Here is a tiny trained network, its code and every weight. The questions are about switching its units off for an input and a class, where a switched-off unit gives its printed mean instead of its output.

import numpy as np


def w(rows, s, z=0):
    codes = np.array(rows[::2]) - 128.0
    scale = np.full(codes.shape[1], s)
    scale[-1] = z or s
    return codes * scale


def f(y):
    return np.maximum(y, 0)


def log_softmax(a):
    a = a - a.max(-1, keepdims=True)
    return a - np.log(np.exp(a).sum(-1, keepdims=True))


def net(x, mask):
    res = np.array(x, float).reshape(1, 7) / 4 @ E
    y = f(res @ A[0][:, :-1].T + A[0][:, -1])
    res = res + np.where(mask, y, B[0][:, -1]) @ B[0][:, :-1]
    return log_softmax(res[-1] @ U[:, :-1].T + U[:, -1])


A, B = {}, {}
E = w([
[221,154,204,119,83,120,159,201,191,110],'x0',
[191,118,80,202,118,75,49,219,73,157],'x1',
[75,158,159,126,2,162,141,90,154,192],'x2',
[107,165,72,133,49,224,135,123,138,139],'x3',
[156,197,99,155,205,168,139,161,85,221],'x4',
[79,147,184,37,200,92,44,89,123,128],'x5',
[130,162,110,144,120,88,209,93,20,50],'x6',
],0.0078)
A[0] = w([
[129,125,138,134,100,120,130,128,117,131,126],'n0',
[151,122,137,111,143,120,127,140,137,96,152],'n1',
[112,102,124,129,102,126,148,112,157,116,82],'n2',
[123,133,139,143,128,117,156,129,126,115,29],'n3',
[116,115,142,138,118,127,140,120,146,121,80],'n4',
[117,106,102,136,130,133,62,142,154,142,114],'n5',
[108,142,145,112,147,147,120,111,141,139,93],'n6',
[117,137,142,105,153,151,110,128,150,127,122],'n7',
[105,82,123,131,112,141,164,91,196,92,183],'n8',
[135,127,107,131,157,130,135,148,120,148,253],'n9',
[156,114,126,113,159,106,132,139,129,29,186],'n10',
[109,124,127,132,125,110,118,115,111,125,97],'n11',
[168,123,157,131,107,141,122,167,185,131,145],'n12',
[121,139,139,131,100,119,128,142,109,148,70],'n13',
[111,142,137,119,134,150,121,109,140,129,83],'n14',
[107,105,99,127,138,135,16,156,172,158,160],'n15',
[154,121,116,154,116,116,154,152,118,137,44],'n16',
[121,138,153,109,134,135,126,119,152,126,169],'n17',
[130,139,155,106,120,130,128,117,136,124,108],'n18',
[126,126,142,130,167,113,113,125,120,144,92],'n19',
[123,95,160,121,248,73,89,121,138,140,148],'n20',
[100,145,151,89,166,177,108,102,173,141,178],'n21',
[143,127,119,135,121,118,105,142,120,151,204],'n22',
[190,133,170,125,102,152,118,197,212,139,165],'n23',
[142,147,116,117,231,151,134,138,115,149,128],'n24',
[157,102,33,176,148,155,144,171,129,165,183],'n25',
[139,125,123,110,134,125,130,126,121,71,78],'n26',
],0.019,0.0031)
B[0] = w([
[106,140,173,154,185,119,142,92,153,82,149],'n0',
[151,132,101,159,141,141,135,139,143,124,167],'n1',
[102,113,68,100,131,132,155,155,125,117,170],'n2',
[108,102,131,149,134,113,73,110,129,81,145],'n3',
[123,132,98,109,111,156,132,123,144,122,150],'n4',
[180,137,116,75,140,133,123,102,94,91,183],'n5',
[97,102,117,103,106,143,102,130,134,170,165],'n6',
[142,120,155,165,118,113,156,66,164,154,169],'n7',
[44,117,95,89,95,121,140,132,115,31,216],'n8',
[94,122,135,174,169,118,136,135,106,103,176],'n9',
[211,126,96,179,193,132,151,159,158,115,216],'n10',
[136,132,157,113,148,146,120,135,148,128,148],'n11',
[151,128,168,91,129,122,86,164,134,172,200],'n12',
[146,118,171,165,170,108,107,80,138,98,148],'n13',
[97,99,121,93,140,105,118,136,133,155,157],'n14',
[232,119,107,39,175,131,116,70,81,90,228],'n15',
[117,143,126,109,123,150,114,157,115,188,168],'n16',
[85,126,104,124,136,133,109,134,123,156,170],'n17',
[99,118,126,128,128,152,132,143,119,153,158],'n18',
[154,111,104,152,103,132,138,146,178,145,165],'n19',
[207,137,178,140,139,117,148,193,252,126,253],'n20',
[41,152,166,94,99,121,135,111,161,191,216],'n21',
[117,113,125,145,133,144,111,144,112,106,169],'n22',
[175,147,222,83,126,113,64,190,130,175,240],'n23',
[118,113,52,225,171,143,152,95,124,129,211],'n24',
[113,154,134,202,132,131,71,239,47,175,230],'n25',
[156,123,107,169,122,138,116,164,160,118,167],'n26',
],0.023,0.017)
U = w([
[122,158,186,162,81,69,164,27,116,104,54],'0',
[138,144,184,145,138,99,96,177,206,176,197],'1',
[81,132,179,29,80,111,77,67,125,153,121],'2',
[2,126,108,108,38,138,125,106,109,116,135],'3',
[128,157,53,218,152,154,116,81,44,121,144],'4',
[156,127,103,104,39,100,164,104,134,140,4],'5',
[70,72,58,105,102,125,198,44,203,62,162],'6',
[186,115,102,127,154,113,112,149,140,34,204],'7',
],0.0076,0.0022)

Each question gives the input, the list of numbers given to net, and the class t.
The units are the neurons (one row each of A and B). Each row of codes is followed by its name. A weight is (code - 128) times the scale printed after its matrix; where a second scale follows, it is the last column's (A, B and U).
mask holds one flag per neuron, in row order. A switched-off neuron (its flag False) gives its mean, the last column of its row in B, instead of its output. The means were averaged over made-up inputs and are rounded, as every weight is.
A unit's drop is (log p(t) with every unit on - log p(t) with that unit switched off) / (log p(t) with every unit on - log p(t) with every unit switched off).
The circuit of an input: a set's keep is (log p(t) with only the set's units on - log p(t) with every unit switched off) / (log p(t) with every unit on - log p(t) with every unit switched off). Starting from the 12 units with the biggest drops (on a tie, the unit counted first), units are removed one at a time, each time the one whose removal leaves the highest keep (on an exact tie, the one counted first), for as long as the keep stays at least 0.8.
circuit, biggest first: the units of the circuit, biggest drop first
unit that matters most: the unit with the biggest drop
top k neurons: the k neurons with the biggest drops, biggest first
drop when u is switched off: that unit's drop, to one decimal
input [-8,-4,5,7,-6,-3,2], class 6: circuit, biggest first	(n23)
input [-5,2,-4,-6,-6,-1,3], class 7: top 4 neurons	(n23 n21 n10 n25)
input [-7,-1,1,2,-1,-5,0], class 3: circuit, biggest first	(n10 n20)
input [-3,0,2,-1,8,5,6], class 4: top 3 neurons	(n24 n23 n12)
input [5,2,-7,-6,3,-6,7], class 4: top 3 neurons	(n24 n23 n25)
input [-1,5,-1,-6,0,7,-5], class 7: top 2 neurons	(n15 n5)
input [0,2,-2,-5,-2,-2,5], class 7: top 3 neurons	(n23 n21 n10)
input [-6,-7,-1,0,-3,6,-6], class 2: top 3 neurons	(n21 n10 n6)
input [4,-4,3,2,5,-5,8], class 4: top 2 neurons	(n20 n23)
input [2,-6,-1,3,-4,7,-1], class 6: top 3 neurons	(n25 n23 n7)
input [-8,-3,1,1,-4,0,-5], class 6: top 4 neurons	(n23 n25 n8 n12)
input [-3,0,-2,-6,-1,0,-2], class 7: top 2 neurons	(n23 n21)
input [-3,4,3,-3,5,3,-7], class 7: top 2 neurons	(n15 n5)
input [6,-6,-6,0,-5,7,7], class 7: circuit, biggest first	(n10)
input [-8,-6,1,3,7,-1,-4], class 3: top 2 neurons	(n21 n10)
input [2,-8,7,5,-6,-8,-7], class 2: top 3 neurons	(n23 n12 n24)
input [-7,-7,-1,-3,1,-3,-3], class 6: top 2 neurons	(n25 n23)
input [5,-8,4,1,3,-2,4], class 3: drop when n2 is switched off	0.0
input [-7,-7,8,3,-7,4,-4], class 3: drop when n8 is switched off	0.1
input [-5,5,-2,7,-4,1,7], class 4: drop when n23 is switched off	0.4
input [-1,-2,7,1,-8,2,8], class 6: drop when n25 is switched off	0.1
input [-6,-5,3,0,3,-3,-7], class 2: unit that matters most	n15
